Below are the code and all the weights of a small trained network. Each question names an input and a class and asks about switching units off, where a switched-off unit gives its printed mean instead of its output.

import numpy as np


def w(rows, s, z=0):
    codes = np.array(rows[::2]) - 128.0
    scale = np.full(codes.shape[1], s)
    scale[-1] = z or s
    return codes * scale


def f(y):
    return y / 2 * (1 + np.tanh(0.7978845608 * (y + 0.044715 * y**3)))


def log_softmax(a):
    a = a - a.max(-1, keepdims=True)
    return a - np.log(np.exp(a).sum(-1, keepdims=True))


def net(x, mask):
    res = np.array(x, float).reshape(1, 5) / 4 @ E
    y = f(res @ A[0][:, :-1].T + A[0][:, -1])
    res = res + np.where(mask, y, B[0][:, -1]) @ B[0][:, :-1]
    return log_softmax(res[-1] @ U[:, :-1].T + U[:, -1])


A, B = {}, {}
E = w([
[122,57,53,116,145,62,2,60],'x0',
[45,149,30,154,7,195,21,199],'x1',
[72,104,46,190,117,249,176,19],'x2',
[67,67,157,207,96,73,206,172],'x3',
[5,120,77,70,240,54,130,137],'x4',
],0.0077)
A[0] = w([
[106,77,167,137,69,110,108,168,192],'neuron 0',
[93,69,57,119,64,148,141,80,156],'neuron 1',
[72,159,65,164,119,99,99,198,133],'neuron 2',
[112,136,117,81,190,38,113,130,152],'neuron 3',
[116,97,114,160,113,130,33,140,171],'neuron 4',
[73,177,91,101,135,49,117,177,134],'neuron 5',
[110,95,73,119,165,178,136,100,90],'neuron 6',
[44,146,170,101,157,114,105,158,152],'neuron 7',
[121,65,103,151,145,78,98,191,123],'neuron 8',
[165,128,173,95,66,114,155,240,178],'neuron 9',
[103,94,107,152,102,72,94,156,127],'neuron 10',
[58,230,107,127,95,160,190,175,161],'neuron 11',
[197,195,133,107,147,188,75,96,190],'neuron 12',
[128,146,170,47,85,152,99,142,153],'neuron 13',
[127,149,146,122,130,76,79,88,126],'neuron 14',
[145,138,119,106,91,153,76,126,156],'neuron 15',
[198,160,122,167,106,181,158,162,157],'neuron 16',
[84,158,98,104,177,158,153,68,147],'neuron 17',
[152,116,168,156,125,94,142,157,176],'neuron 18',
[113,52,100,109,113,200,77,60,129],'neuron 19',
[98,84,155,149,91,90,122,103,150],'neuron 20',
[95,104,180,175,120,150,174,83,255],'neuron 21',
[170,37,88,119,125,93,101,116,143],'neuron 22',
[57,163,144,57,143,98,156,135,171],'neuron 23',
[134,154,157,64,139,135,105,126,120],'neuron 24',
[130,194,91,10,103,101,107,114,167],'neuron 25',
],0.011,0.0053)
B[0] = w([
[115,43,92,133,79,105,172,123,192],'neuron 0',
[110,139,190,104,92,148,153,114,250],'neuron 1',
[158,73,110,124,125,116,111,148,220],'neuron 2',
[130,107,120,109,107,146,121,125,240],'neuron 3',
[92,88,163,103,69,91,98,187,237],'neuron 4',
[198,78,68,219,163,114,37,119,212],'neuron 5',
[125,164,177,134,166,116,145,86,193],'neuron 6',
[100,100,85,237,164,117,96,101,192],'neuron 7',
[127,66,84,161,123,129,122,157,187],'neuron 8',
[131,139,170,121,189,123,150,74,233],'neuron 9',
[169,68,44,117,81,121,89,169,191],'neuron 10',
[120,142,141,154,122,166,147,80,222],'neuron 11',
[97,230,157,76,171,117,128,97,223],'neuron 12',
[134,113,198,107,117,98,106,73,172],'neuron 13',
[97,132,185,113,113,119,160,146,173],'neuron 14',
[85,159,131,85,79,125,150,129,196],'neuron 15',
[172,164,139,79,107,191,241,72,207],'neuron 16',
[182,140,126,163,254,97,116,71,209],'neuron 17',
[117,126,162,108,109,134,139,84,186],'neuron 18',
[97,177,166,113,156,156,182,77,254],'neuron 19',
[122,80,121,123,130,155,140,139,167],'neuron 20',
[156,61,106,157,97,133,171,114,237],'neuron 21',
[102,129,166,111,118,134,164,140,203],'neuron 22',
[158,79,81,184,182,80,129,98,206],'neuron 23',
[88,144,147,114,129,112,109,120,163],'neuron 24',
[67,152,192,116,112,64,44,119,213],'neuron 25',
],0.0083,0.01)
U = w([
[126,57,132,107,40,132,107,232,192],'0',
[159,195,171,101,149,255,254,88,163],'1',
[195,207,43,100,162,183,103,237,21],'2',
[154,89,103,183,179,61,90,48,188],'3',
[172,123,83,185,169,152,76,251,3],'4',
[95,250,177,74,131,73,68,111,108],'5',
],0.0098,0.0035)

Each question gives the input, the list of numbers given to net, and the class t.
The units are the neurons (one row each of A and B). Each row of codes is followed by its name. A weight is (code - 128) times the scale printed after its matrix; where a second scale follows, it is the last column's (A, B and U).
mask holds one flag per neuron, in row order. A switched-off neuron (its flag False) gives its mean, the last column of its row in B, instead of its output. The means were averaged over made-up inputs and are rounded, as every weight is.
A unit's drop is (log p(t) with every unit on - log p(t) with that unit switched off) / (log p(t) with every unit on - log p(t) with every unit switched off).
The circuit of an input: a set's keep is (log p(t) with only the set's units on - log p(t) with every unit switched off) / (log p(t) with every unit on - log p(t) with every unit switched off). Starting from the 12 units with the biggest drops (on a tie, the unit counted first), units are removed one at a time, each time the one whose removal leaves the highest keep (on an exact tie, the one counted first), for as long as the keep stays at least 0.8.
circuit, biggest first: the units of the circuit, biggest drop first
k most important neurons: the k neurons with the biggest drops, biggest first
drop when u is switched off: that unit's drop, to one decimal
input [5,7,0,4,8], class 0: circuit, biggest first => (neuron 4)
input [-1,-5,-5,-3,-4], class 5: circuit, biggest first => (neuron 21; neuron 12)
input [-2,-3,3,-7,6], class 3: 2 most important neurons => (neuron 17; neuron 23)
input [5,6,8,-3,2], class 5: 3 most important neurons => (neuron 4; neuron 16; neuron 21)
input [-8,-4,-4,-7,5], class 5: 3 most important neurons => (neuron 25; neuron 12; neuron 21)
input [6,4,8,3,2], class 1: 2 most important neurons => (neuron 19; neuron 1)
input [-6,6,-7,-8,-6], class 5: 3 most important neurons => (neuron 25; neuron 12; neuron 13)
input [8,0,5,-2,-4], class 1: 2 most important neurons => (neuron 19; neuron 25)
input [2,1,5,0,3], class 1: 3 most important neurons => (neuron 5; neuron 19; neuron 1)
input [5,-6,5,-2,4], class 1: 3 most important neurons => (neuron 5; neuron 19; neuron 7)
input [8,4,6,1,0], class 0: drop when neuron 2 is switched off => 0.2
input [-8,-8,8,6,8], class 3: drop when neuron 23 is switched off => 0.1
input [1,-5,-4,-1,0], class 5: drop when neuron 0 is switched off => 0.2
input [-8,0,-6,-8,-1], class 5: circuit, biggest first => (neuron 25)
input [-3,-6,0,-7,7], class 3: drop when neuron 23 is switched off => 0.2
